[ 5.21  8.17 -1.04  1.94] -> Q_334
[-1.48  0.58  2.13 -0.52] -> Q_206
[-1.60  1.34  1.40  2.85] -> Q_352
shift +1: [1.34 1.40]
[1.35 1.41]
shift -1: [-1.04]
[-1.05]
Q_334?
[ 5.21  8.17 -1.04  1.94]

